Here is a tiny trained network, its code and every weight. The questions are about switching its units off for an input and a class, where a switched-off unit gives its printed mean instead of its output.

import numpy as np


def w(rows, s, z=0):
    codes = np.array(rows[::2]) - 128.0
    scale = np.full(codes.shape[1], s)
    scale[-1] = z or s
    return codes * scale


def f(y):
    return y / 2 * (1 + np.tanh(0.7978845608 * (y + 0.044715 * y**3)))


def log_softmax(a):
    a = a - a.max(-1, keepdims=True)
    return a - np.log(np.exp(a).sum(-1, keepdims=True))


def net(x, mask):
    res = np.array(x, float).reshape(1, 2) / 4 @ E
    y = f(res @ A[0][:, :-1].T + A[0][:, -1])
    res = res + np.where(mask, y, B[0][:, -1]) @ B[0][:, :-1]
    return log_softmax(res[-1] @ U[:, :-1].T + U[:, -1])


A, B = {}, {}
E = w([
[112,164,65,145,6,215,226],'x0',
[133,152,3,140,145,51,98],'x1',
],0.005)
A[0] = w([
[132,137,124,122,139,113,121,255],'neuron 0',
[137,123,157,121,175,92,105,108],'neuron 1',
[123,128,48,136,135,88,107,104],'neuron 2',
[123,118,157,108,182,85,93,115],'neuron 3',
[128,130,166,125,167,82,91,104],'neuron 4',
[127,135,126,128,131,135,133,55],'neuron 5',
[132,140,132,119,137,126,138,72],'neuron 6',
[122,132,46,125,140,85,111,106],'neuron 7',
[121,119,141,129,120,134,127,82],'neuron 8',
[119,123,110,128,114,146,136,148],'neuron 9',
[137,117,120,136,126,125,117,224],'neuron 10',
[138,137,54,128,133,91,108,98],'neuron 11',
[137,114,156,131,175,93,94,107],'neuron 12',
[128,128,254,127,113,178,125,95],'neuron 13',
[133,126,60,119,53,184,165,103],'neuron 14',
[130,125,133,130,150,127,129,74],'neuron 15',
],0.016,0.007)
B[0] = w([
[37,72,196,97,118,131,28,254],'neuron 0',
[141,174,94,157,106,139,138,194],'neuron 1',
[179,103,113,105,158,128,207,200],'neuron 2',
[140,179,96,166,92,129,131,220],'neuron 3',
[152,188,104,161,103,126,147,202],'neuron 4',
[148,141,110,135,131,125,144,102],'neuron 5',
[136,136,113,142,130,129,152,105],'neuron 6',
[160,94,108,109,159,138,220,205],'neuron 7',
[142,128,121,142,133,124,161,112],'neuron 8',
[118,133,123,140,121,121,111,152],'neuron 9',
[87,101,170,105,125,131,68,214],'neuron 10',
[182,108,113,112,154,130,202,190],'neuron 11',
[144,181,100,170,115,130,140,202],'neuron 12',
[193,80,77,91,179,119,251,248],'neuron 13',
[155,227,86,195,99,121,127,236],'neuron 14',
[140,147,105,139,125,136,160,111],'neuron 15',
],0.027,0.006)
U = w([
[128,244,101,243,73,126,105,55],'0',
[189,14,109,21,255,127,227,32],'1',
[30,60,234,78,130,127,12,253],'2',
],0.0086,0.0023)

Each question gives the input, the list of numbers given to net, and the class t.
The units are the neurons (one row each of A and B). Each row of codes is followed by its name. A weight is (code - 128) times the scale printed after its matrix; where a second scale follows, it is the last column's (A, B and U).
mask holds one flag per neuron, in row order. A switched-off neuron (its flag False) gives its mean, the last column of its row in B, instead of its output. The means were averaged over made-up inputs and are rounded, as every weight is.
A unit's drop is (log p(t) with every unit on - log p(t) with that unit switched off) / (log p(t) with every unit on - log p(t) with every unit switched off).
The circuit of an input: a set's keep is (log p(t) with only the set's units on - log p(t) with every unit switched off) / (log p(t) with every unit on - log p(t) with every unit switched off). Starting from the 12 units with the biggest drops (on a tie, the unit counted first), units are removed one at a time, each time the one whose removal leaves the highest keep (on an exact tie, the one counted first), for as long as the keep stays at least 0.8.
circuit, biggest first: the units of the circuit, biggest drop first
top k neurons: the k neurons with the biggest drops, biggest first
drop when u is switched off: that unit's drop, to one decimal
input [-2,3], class 2: circuit, biggest first -> [neuron 13; neuron 14]
input [2,-3], class 2: top 2 neurons -> [neuron 7; neuron 2]
input [-2,-3], class 2: circuit, biggest first -> [neuron 7; neuron 2; neuron 14]
input [5,6], class 1: top 3 neurons -> [neuron 7; neuron 2; neuron 11]
input [-8,8], class 0: top 3 neurons -> [neuron 3; neuron 4; neuron 12]
input [-6,6], class 0: top neuron -> [neuron 3]
input [-8,7], class 0: top 2 neurons -> [neuron 3; neuron 4]
input [5,7], class 1: top 2 neurons -> [neuron 7; neuron 2]
input [-1,2], class 2: drop when neuron 13 is switched off -> 0.3
input [-2,-2], class 2: drop when neuron 14 is switched off -> 0.1
input [-3,0], class 2: drop when neuron 14 is switched off -> 0.5
